Here is a tiny trained network, its code and every weight. The questions are about switching its units off for an input and a target symbol, where a switched-off unit gives its printed mean instead of its output.

import numpy as np


def w(rows, s, z=0):
    codes = np.array(rows[::2]) - 128.0
    scale = np.full(codes.shape[1], s)
    scale[-1] = z or s
    return codes * scale


def norm(h):
    return h / np.sqrt((h * h).mean(-1, keepdims=True) + 1e-5)


def f(y):
    return np.maximum(y, 0)


def softmax(a):
    e = np.exp(a - a.max(-1, keepdims=True))
    return e / e.sum(-1, keepdims=True)


def log_softmax(a):
    a = a - a.max(-1, keepdims=True)
    return a - np.log(np.exp(a).sum(-1, keepdims=True))


def net(x, mask):
    ids = ['ΦΩαβεζθλξτψ'.index(c) for c in x.split()]
    T = len(ids)
    res = E[ids] + P[:T]
    u = 0
    for l in range(3):
        r = norm(res)
        for j in range(2):
            rows = slice(2 * j, 2 * j + 2)
            q, k, v = (r @ M[l][rows].T for M in (Q, K, V))
            z = softmax(np.where(np.tri(T) > 0, q @ k.T / 2**0.5, -1e9)) @ v
            o = O[l][rows]
            res = res + np.where(mask[u + j], z, o[:, -1]) @ o[:, :-1]
        u += 2
        y = f(norm(res) @ A[l][:, :-1].T + A[l][:, -1])
        res = res + np.where(mask[u : u + 8], y, B[l][:, -1]) @ B[l][:, :-1]
        u += 8
    return log_softmax(norm(res)[-1] @ U[:, :-1].T + U[:, -1])


Q, K, V, O, A, B = {}, {}, {}, {}, {}, {}
E = w([
[133,148,168,114,24,145],'Φ',
[172,165,150,186,161,123],'Ω',
[168,116,64,83,111,112],'α',
[159,116,73,138,210,117],'β',
[224,44,2,194,112,188],'ε',
[96,159,106,125,109,130],'ζ',
[142,36,79,152,118,98],'θ',
[179,203,185,23,124,134],'λ',
[158,146,124,36,76,137],'ξ',
[170,45,63,22,41,42],'τ',
[93,167,101,176,126,120],'ψ',
],0.017)
P = w([
[255,116,145,163,233,130],'0',
[131,92,71,190,138,126],'1',
[113,109,78,168,142,151],'2',
[116,133,125,146,163,167],'3',
[93,163,168,123,168,162],'4',
[110,175,170,147,196,148],'5',
],0.0086)
Q[0] = w([
[144,111,100,194,99,156],'0.h1',
[148,153,49,123,102,104],'0.h1',
[185,109,77,188,168,254],'0.h2',
[77,215,105,53,100,83],'0.h2',
],0.0069)
K[0] = w([
[116,95,162,151,177,198],'0.h1',
[126,64,144,140,170,194],'0.h1',
[51,155,66,110,157,120],'0.h2',
[3,143,182,146,136,112],'0.h2',
],0.0058)
V[0] = w([
[3,141,93,77,98,183],'0.h1',
[150,124,199,116,221,126],'0.h1',
[111,106,70,91,160,139],'0.h2',
[160,71,133,252,41,98],'0.h2',
],0.0055)
O[0] = w([
[155,125,124,146,127,97,2],'0.h1',
[104,106,116,121,156,236,109],'0.h1',
[2,109,136,98,224,125,168],'0.h2',
[160,248,169,116,212,85,150],'0.h2',
],0.0062,0.0045)
A[0] = w([
[129,228,69,54,93,91,143],'0.n1',
[254,136,113,38,125,111,188],'0.n2',
[112,119,239,204,95,146,159],'0.n3',
[133,206,181,30,174,199,230],'0.n4',
[122,6,171,197,180,79,159],'0.n5',
[171,42,197,117,219,101,120],'0.n6',
[22,128,94,46,53,231,88],'0.n7',
[154,129,173,100,63,84,250],'0.n8',
],0.0046,0.0011)
B[0] = w([
[198,119,146,182,188,86,197],'0.n1',
[163,177,1,159,67,151,254],'0.n2',
[124,153,159,159,122,207,141],'0.n3',
[55,51,80,138,180,125,230],'0.n4',
[122,142,174,40,51,43,166],'0.n5',
[68,102,180,198,106,145,154],'0.n6',
[143,136,136,104,232,118,186],'0.n7',
[212,195,117,217,140,73,170],'0.n8',
],0.0067,0.0048)
Q[1] = w([
[134,120,138,110,50,85],'1.h1',
[156,182,76,125,137,103],'1.h1',
[254,125,81,69,129,131],'1.h2',
[67,151,139,115,174,64],'1.h2',
],0.0084)
K[1] = w([
[81,147,74,168,63,165],'1.h1',
[109,200,133,109,141,156],'1.h1',
[2,146,173,105,127,125],'1.h2',
[140,110,96,185,167,91],'1.h2',
],0.0066)
V[1] = w([
[223,254,169,36,234,147],'1.h1',
[184,61,73,225,122,254],'1.h1',
[221,116,127,130,40,114],'1.h2',
[161,10,160,128,192,13],'1.h2',
],0.0043)
O[1] = w([
[115,71,135,87,118,174,195],'1.h1',
[56,212,189,150,149,1,253],'1.h1',
[48,176,184,123,102,164,156],'1.h2',
[82,85,136,106,137,84,118],'1.h2',
],0.0082,0.006)
A[1] = w([
[52,140,192,108,162,120,195],'1.n1',
[151,53,94,67,167,85,254],'1.n2',
[142,206,59,61,129,123,51],'1.n3',
[155,198,93,120,235,17,45],'1.n4',
[60,71,2,183,18,129,111],'1.n5',
[170,114,191,20,204,93,111],'1.n6',
[107,118,217,6,129,163,119],'1.n7',
[129,82,116,56,66,72,146],'1.n8',
],0.006,0.00098)
B[1] = w([
[207,79,138,182,75,112,152],'1.n1',
[139,160,177,151,24,150,193],'1.n2',
[145,159,158,214,129,121,202],'1.n3',
[136,84,157,174,212,138,255],'1.n4',
[126,126,253,136,96,110,204],'1.n5',
[197,129,70,140,175,46,176],'1.n6',
[63,129,114,235,109,66,153],'1.n7',
[78,158,74,167,56,87,147],'1.n8',
],0.0052,0.007)
Q[2] = w([
[243,41,178,5,15,162],'2.h1',
[114,3,96,161,90,164],'2.h1',
[228,160,117,239,171,142],'2.h2',
[181,84,106,189,118,48],'2.h2',
],0.005)
K[2] = w([
[173,184,94,165,111,156],'2.h1',
[151,161,34,58,137,20],'2.h1',
[139,130,176,157,133,205],'2.h2',
[94,92,150,1,123,154],'2.h2',
],0.0073)
V[2] = w([
[65,186,248,189,195,126],'2.h1',
[104,83,180,158,172,222],'2.h1',
[190,203,134,28,173,29],'2.h2',
[21,187,255,81,162,80],'2.h2',
],0.0065)
O[2] = w([
[135,49,125,136,118,238,218],'2.h1',
[92,69,84,209,165,205,90],'2.h1',
[91,33,96,160,1,159,149],'2.h2',
[198,110,211,152,88,137,2],'2.h2',
],0.0069,0.0054)
A[2] = w([
[78,158,114,193,171,103,90],'2.n1',
[137,168,94,85,161,144,251],'2.n2',
[107,109,46,187,47,46,223],'2.n3',
[185,162,3,119,83,122,89],'2.n4',
[105,47,66,78,23,170,131],'2.n5',
[113,17,180,185,153,83,123],'2.n6',
[188,55,120,207,144,113,148],'2.n7',
[92,98,246,95,225,175,100],'2.n8',
],0.0062,0.0026)
B[2] = w([
[165,150,108,119,96,92,200],'2.n1',
[84,158,110,211,60,150,183],'2.n2',
[154,154,150,106,168,231,255],'2.n3',
[99,74,162,60,74,127,225],'2.n4',
[108,80,3,215,128,137,148],'2.n5',
[82,80,99,2,99,181,171],'2.n6',
[88,193,254,27,128,45,235],'2.n7',
[147,36,80,131,79,110,149],'2.n8',
],0.0056,0.0073)
U = w([
[206,177,204,232,51,162,66],'Φ',
[167,45,200,190,167,181,196],'Ω',
[59,186,166,36,159,135,106],'α',
[34,5,92,79,207,117,56],'β',
[108,199,32,221,224,90,154],'ε',
[225,43,112,117,107,96,76],'ζ',
[75,78,182,97,85,51,198],'θ',
[77,88,3,136,72,216,243],'λ',
[79,208,99,74,76,158,16],'ξ',
[149,99,75,170,31,28,188],'τ',
[213,81,118,156,149,147,32],'ψ',
],0.0071,0.0011)

Each question gives the input, a string of symbols that net reads in full, and the target symbol t.
The units are the heads (2 rows each of Q, K, V and O) and the neurons (one row each of A and B). Each row of codes is followed by its name. A weight is (code - 128) times the scale printed after its matrix; where a second scale follows, it is the last column's (O, A, B and U).
mask holds one flag per unit, layer by layer, with each layer's heads first. A switched-off unit (its flag False) gives its mean, the last column of its rows in O or B, instead of its output. The means were averaged over made-up inputs and are rounded, as every weight is.
A unit's drop is (log p(t) with every unit on - log p(t) with that unit switched off) / (log p(t) with every unit on - log p(t) with every unit switched off).
The circuit of an input: a set's keep is (log p(t) with only the set's units on - log p(t) with every unit switched off) / (log p(t) with every unit on - log p(t) with every unit switched off). Starting from the 12 units with the biggest drops (on a tie, the unit counted first), units are removed one at a time, each time the one whose removal leaves the highest keep (on an exact tie, the one counted first), for as long as the keep stays at least 0.8.
circuit, biggest first: the units of the circuit, biggest drop first
most important unit: the unit with the biggest drop
k most important neurons: the k neurons with the biggest drops, biggest first
top k neurons in layer l: the k neurons of layer l with the biggest drops, biggest first
which heads matter: for each layer, one digit per head in row order, 1 if its drop is at least 0.15 and else 0, layers parted by /
input Ω ε λ ζ α, target ζ: most important unit	1.h2
input ε ε β ε, target β: which heads matter	01 / 11 / 10
input ξ ξ ζ, target β: which heads matter	10 / 00 / 00
input α ε ξ, target ε: which heads matter	00 / 00 / 00
input ξ α Φ ε ξ ε, target Φ: circuit, biggest first	0.n4, 2.h2
input ξ ζ ε α, target ε: circuit, biggest first	1.n3, 2.n6
input ξ ε λ Φ Ω, target Ω: circuit, biggest first	0.n2, 2.h1, 2.n8
input Ω α λ β ε λ, target ε: top 3 neurons in layer 1	1.n6, 1.n5, 1.n7
input ε ε ε λ ψ, target λ: circuit, biggest first	1.h1, 2.n7
input λ α ε Φ ξ, target Φ: 3 most important neurons	0.n2, 1.n3, 0.n1
input ε α ξ ε, target ξ: top 4 neurons in layer 1	1.n5, 1.n4, 1.n6, 1.n8
input α ε ε ε λ λ, target λ: which heads matter	01 / 10 / 00
input β α ζ λ, target ζ: which heads matter	00 / 11 / 00
input ε α ζ ε, target ζ: top neuron in layer 0	0.n2
input λ Φ τ ε ε, target ε: which heads matter	01 / 00 / 01
input α ε λ ξ, target λ: which heads matter	00 / 10 / 01
input τ λ λ ξ ξ ε, target ξ: which heads matter	01 / 10 / 11
input ε β ε, target β: which heads matter	01 / 11 / 00
input λ β ε ξ Φ ε, target Φ: which heads matter	01 / 11 / 01
input ε ξ ε Φ ξ, target Φ: most important unit	1.h1
input λ ε Φ, target Φ: 2 most important neurons	0.n2, 2.n7
input λ α ζ λ, target ζ: top 2 neurons in layer 0	0.n2, 0.n8
input ε λ Φ β, target β: 2 most important neurons	2.n6, 1.n5
input λ ε λ α, target λ: top 3 neurons in layer 2	2.n7, 2.n5, 2.n3
input α ε ε Ω Ω ε, target Ω: top 2 neurons in layer 1	1.n6, 1.n5
input ε ε β ε ζ, target β: 2 most important neurons	0.n7, 0.n2
input θ ε ζ ξ, target ζ: most important unit	1.h2
